Here is a tiny trained network, its code and every weight. The questions are about switching its units off for an input and a class, where a switched-off unit gives its printed mean instead of its output.

import numpy as np


def w(rows, s, z=0):
    codes = np.array(rows[::2]) - 128.0
    scale = np.full(codes.shape[1], s)
    scale[-1] = z or s
    return codes * scale


def norm(h):
    return h / np.sqrt((h * h).mean(-1, keepdims=True) + 1e-5)


def f(y):
    return np.maximum(y, 0)


def log_softmax(a):
    a = a - a.max(-1, keepdims=True)
    return a - np.log(np.exp(a).sum(-1, keepdims=True))


def net(x, mask):
    res = np.array(x, float).reshape(1, 5) / 4 @ E
    u = 0
    for l in range(3):
        y = f(norm(res) @ A[l][:, :-1].T + A[l][:, -1])
        res = res + np.where(mask[u : u + 11], y, B[l][:, -1]) @ B[l][:, :-1]
        u += 11
    return log_softmax(norm(res)[-1] @ U[:, :-1].T + U[:, -1])


A, B = {}, {}
E = w([
[127,126,128,127,126,127],'x0',
[172,92,177,202,132,45],'x1',
[126,95,26,201,66,129],'x2',
[127,132,129,127,124,127],'x3',
[254,122,132,137,139,180],'x4',
],0.0074)
A[0] = w([
[166,131,101,128,127,149,83],'L0N0',
[157,121,121,227,119,42,1],'L0N1',
[147,134,201,122,135,85,68],'L0N2',
[115,140,190,64,164,157,158],'L0N3',
[116,129,152,110,143,123,95],'L0N4',
[155,117,143,150,133,114,72],'L0N5',
[144,127,90,161,137,164,79],'L0N6',
[127,129,41,162,123,139,92],'L0N7',
[147,151,181,97,154,145,121],'L0N8',
[154,109,213,164,150,43,96],'L0N9',
[247,123,121,129,133,187,178],'L0N10',
],0.015,0.004)
B[0] = w([
[114,137,85,141,158,122,159],'L0N0',
[135,8,137,75,170,86,234],'L0N1',
[96,181,114,122,105,152,190],'L0N2',
[138,46,98,120,157,84,233],'L0N3',
[139,127,91,163,167,144,155],'L0N4',
[127,123,169,131,67,103,158],'L0N5',
[122,146,66,140,139,120,160],'L0N6',
[110,175,145,116,104,195,197],'L0N7',
[128,108,197,87,99,143,199],'L0N8',
[131,242,121,153,151,141,243],'L0N9',
[252,148,127,84,119,162,254],'L0N10',
],0.024,0.0098)
A[1] = w([
[185,92,108,184,116,84,61],'L1N0',
[4,137,164,168,62,182,8],'L1N1',
[40,158,156,148,139,101,4],'L1N2',
[41,124,117,167,94,178,48],'L1N3',
[26,158,167,126,143,106,27],'L1N4',
[78,185,131,212,150,82,36],'L1N5',
[160,84,73,238,148,48,77],'L1N6',
[91,130,109,125,92,112,45],'L1N7',
[53,176,82,120,143,131,82],'L1N8',
[9,16,99,135,175,65,106],'L1N9',
[50,64,169,154,132,72,101],'L1N10',
],0.014,0.0023)
B[1] = w([
[51,98,107,80,132,68,144],'L1N0',
[165,28,110,114,131,9,161],'L1N1',
[142,82,35,134,122,193,147],'L1N2',
[220,103,188,102,153,71,155],'L1N3',
[115,121,18,155,136,177,156],'L1N4',
[48,119,81,153,174,231,145],'L1N5',
[148,130,141,47,105,120,147],'L1N6',
[168,105,144,65,88,151,136],'L1N7',
[126,42,128,95,119,121,166],'L1N8',
[41,241,251,215,112,94,247],'L1N9',
[38,208,207,120,135,115,183],'L1N10',
],0.015,0.013)
A[2] = w([
[122,122,127,131,127,133,3],'L2N0',
[112,144,53,181,98,192,115],'L2N1',
[122,64,124,179,122,141,152],'L2N2',
[100,97,123,136,116,136,162],'L2N3',
[173,5,125,132,141,68,74],'L2N4',
[106,102,123,120,185,120,180],'L2N5',
[152,46,136,120,123,96,78],'L2N6',
[149,126,110,138,98,63,49],'L2N7',
[199,170,144,151,102,134,127],'L2N8',
[113,137,101,169,93,98,105],'L2N9',
[146,218,185,183,109,104,39],'L2N10',
],0.024,0.0016)
B[2] = w([
[131,130,134,128,136,126,128],'L2N0',
[188,181,91,164,145,161,170],'L2N1',
[164,177,146,109,112,81,143],'L2N2',
[157,178,125,92,90,81,141],'L2N3',
[165,9,84,34,172,127,243],'L2N4',
[145,147,112,172,66,155,165],'L2N5',
[138,47,68,117,185,82,203],'L2N6',
[145,111,172,91,170,188,150],'L2N7',
[2,114,139,182,132,95,211],'L2N8',
[151,107,146,125,130,94,138],'L2N9',
[126,113,200,123,51,107,251],'L2N10',
],0.029,0.014)
U = w([
[65,155,249,133,72,98,234],'0',
[157,14,104,44,177,113,134],'1',
[148,221,56,178,140,214,9],'2',
],0.012,0.0015)

Each question gives the input, the list of numbers given to net, and the class t.
The units are the neurons (one row each of A and B). Each row of codes is followed by its name. A weight is (code - 128) times the scale printed after its matrix; where a second scale follows, it is the last column's (A, B and U).
mask holds one flag per neuron, layer by layer. A switched-off neuron (its flag False) gives its mean, the last column of its row in B, instead of its output. The means were averaged over made-up inputs and are rounded, as every weight is.
A unit's drop is (log p(t) with every unit on - log p(t) with that unit switched off) / (log p(t) with every unit on - log p(t) with every unit switched off).
unit that matters most: the unit with the biggest drop
k most important neurons: the k neurons with the biggest drops, biggest first
top k neurons in layer l: the k neurons of layer l with the biggest drops, biggest first
drop of u: that unit's drop, to one decimal
input [-1,-8,2,-3,6], class 2: 3 most important neurons	[L0N1 L1N9 L2N4]
input [-3,-7,5,-5,1], class 2: unit that matters most	L1N9
input [-2,3,8,4,-3], class 0: 2 most important neurons	[L0N10 L0N1]
input [-3,8,0,-7,-5], class 2: 4 most important neurons	[L0N9 L0N10 L0N3 L0N2]
input [3,7,-3,5,-7], class 2: 2 most important neurons	[L0N9 L0N10]
input [6,-3,-1,2,-5], class 0: 2 most important neurons	[L0N10 L0N9]
input [-6,-4,1,-7,7], class 2: 4 most important neurons	[L0N1 L1N9 L2N4 L0N3]
input [1,8,-1,4,7], class 0: top 2 neurons in layer 0	[L0N9 L0N3]
input [-3,7,-5,0,-7], class 2: 2 most important neurons	[L0N9 L0N10]
input [-5,7,-4,-1,0], class 2: 3 most important neurons	[L0N9 L0N10 L0N2]
input [-5,5,-2,6,-5], class 2: 2 most important neurons	[L0N9 L0N10]
input [-7,-3,-7,-8,-3], class 0: 2 most important neurons	[L0N10 L1N9]
input [0,1,1,-6,-6], class 0: 3 most important neurons	[L0N9 L0N10 L1N9]
input [-6,-5,1,0,1], class 2: 2 most important neurons	[L0N1 L1N9]
input [6,6,-4,-7,4], class 0: unit that matters most	L0N9
input [-8,8,-1,-8,-3], class 2: drop of L0N10	0.8
input [6,-5,-4,-1,-8], class 0: drop of L0N10	3.1
input [7,-8,-4,2,-2], class 0: drop of L0N10	2.4
input [8,6,-2,8,7], class 0: drop of L0N9	0.9
